Below is a small trained network, with its code and all its weights. Each question gives an input and a class and asks what happens when units are switched off, that is, made to give their printed mean instead of their output.

import numpy as np


def w(rows, s, z=0):
    codes = np.array(rows[::2]) - 128.0
    scale = np.full(codes.shape[1], s)
    scale[-1] = z or s
    return codes * scale


def f(y):
    return np.maximum(y, 0)


def log_softmax(a):
    a = a - a.max(-1, keepdims=True)
    return a - np.log(np.exp(a).sum(-1, keepdims=True))


def net(x, mask):
    res = np.array(x, float).reshape(1, 7) / 4 @ E
    y = f(res @ A[0][:, :-1].T + A[0][:, -1])
    res = res + np.where(mask, y, B[0][:, -1]) @ B[0][:, :-1]
    return log_softmax(res[-1] @ U[:, :-1].T + U[:, -1])


A, B = {}, {}
E = w([
[96,113,132,222,121,249,120,184,131],'x0',
[83,208,62,72,38,168,171,179,167],'x1',
[190,157,111,207,86,72,159,216,228],'x2',
[148,23,3,117,116,106,168,202,76],'x3',
[31,128,202,66,99,81,60,250,116],'x4',
[213,166,230,103,54,83,155,186,2],'x5',
[219,135,110,151,160,155,208,100,24],'x6',
],0.0081)
A[0] = w([
[119,161,157,119,199,126,91,171,100,133],'n0',
[96,120,114,210,169,252,110,144,216,140],'n1',
[70,208,172,80,55,147,116,173,180,172],'n2',
[196,142,203,101,11,86,162,184,143,183],'n3',
[84,158,125,89,121,82,98,130,213,151],'n4',
[50,112,113,210,115,186,127,197,158,164],'n5',
[158,92,112,157,229,148,110,141,155,255],'n6',
[211,104,145,174,116,184,183,34,79,173],'n7',
[78,132,132,99,6,134,135,215,62,164],'n8',
[87,78,109,104,200,64,93,102,178,167],'n9',
[149,133,58,121,182,159,159,41,105,191],'n10',
[65,57,158,46,192,161,141,136,74,162],'n11',
[83,150,101,45,202,77,89,174,110,195],'n12',
[210,133,230,254,152,110,132,73,37,151],'n13',
[128,98,112,184,113,176,43,172,199,132],'n14',
],0.0088,0.006)
B[0] = w([
[101,130,164,62,152,103,90,153,111,163],'n0',
[117,117,63,126,187,170,54,127,159,228],'n1',
[172,166,155,110,100,172,133,224,175,216],'n2',
[84,172,141,200,91,116,209,179,130,238],'n3',
[167,128,113,49,34,127,56,137,199,192],'n4',
[93,91,3,166,187,149,66,222,133,209],'n5',
[109,104,72,111,214,56,129,49,155,212],'n6',
[229,213,116,121,201,193,249,83,96,241],'n7',
[71,108,151,192,66,158,172,180,103,222],'n8',
[112,109,120,99,120,105,115,66,142,195],'n9',
[223,152,69,108,90,148,133,38,84,222],'n10',
[119,47,216,86,126,195,79,121,52,193],'n11',
[136,77,196,112,49,95,64,144,88,193],'n12',
[90,185,177,110,255,59,176,159,113,252],'n13',
[101,114,78,125,186,132,69,169,134,195],'n14',
],0.0082,0.014)
U = w([
[212,184,108,144,166,179,185,13,104,242],'0',
[83,162,133,246,3,104,188,196,131,199],'1',
[159,220,181,97,29,127,84,158,255,6],'2',
[89,109,34,184,167,110,65,180,173,74],'3',
[131,190,193,178,203,48,173,114,133,50],'4',
[104,58,202,121,85,144,91,129,49,118],'5',
[154,77,111,138,47,7,112,51,173,153],'6',
],0.0087,0.0016)

Each question gives the input, the list of numbers given to net, and the class t.
The units are the neurons (one row each of A and B). Each row of codes is followed by its name. A weight is (code - 128) times the scale printed after its matrix; where a second scale follows, it is the last column's (A, B and U).
mask holds one flag per neuron, in row order. A switched-off neuron (its flag False) gives its mean, the last column of its row in B, instead of its output. The means were averaged over made-up inputs and are rounded, as every weight is.
A unit's drop is (log p(t) with every unit on - log p(t) with that unit switched off) / (log p(t) with every unit on - log p(t) with every unit switched off).
The circuit of an input: a set's keep is (log p(t) with only the set's units on - log p(t) with every unit switched off) / (log p(t) with every unit on - log p(t) with every unit switched off). Starting from the 12 units with the biggest drops (on a tie, the unit counted first), units are removed one at a time, each time the one whose removal leaves the highest keep (on an exact tie, the one counted first), for as long as the keep stays at least 0.8.
circuit, biggest first: the units of the circuit, biggest drop first
top k neurons: the k neurons with the biggest drops, biggest first
drop when u is switched off: that unit's drop, to one decimal
input [4,-7,-3,6,8,-6,4], class 5: circuit, biggest first : n11
input [-2,7,8,5,1,-1,-6], class 1: top 2 neurons : n8, n3
input [-6,-3,0,-2,4,3,1], class 5: circuit, biggest first : n7, n12
input [6,-2,-6,8,-3,1,-3], class 0: circuit, biggest first : n10, n7
input [7,-6,0,-8,8,7,-4], class 1: top 2 neurons : n3, n8
input [-3,6,8,1,5,2,-1], class 1: top 2 neurons : n3, n8
input [-3,4,8,0,-1,1,-2], class 1: top 2 neurons : n3, n1
input [2,2,-1,-5,-3,1,-2], class 2: circuit, biggest first : n6, n2
input [1,-8,3,-8,8,-6,5], class 3: top 2 neurons : n7, n1
input [-8,4,2,7,5,0,-7], class 2: top 2 neurons : n4, n2
input [0,4,-1,2,8,-2,7], class 5: top 3 neurons : n11, n12, n3
input [-7,7,-6,-5,2,3,4], class 2: top 2 neurons : n2, n5
input [-2,1,2,3,5,-5,8], class 5: top 2 neurons : n7, n1
input [5,-2,6,-7,7,2,4], class 1: circuit, biggest first : n3
input [5,-8,-8,-8,7,2,6], class 4: drop when n13 is switched off : 5.2
input [-7,-3,-3,-8,8,-8,-5], class 2: drop when n4 is switched off : 0.4
input [0,-4,-2,-4,-4,5,-2], class 4: drop when n10 is switched off : 0.1
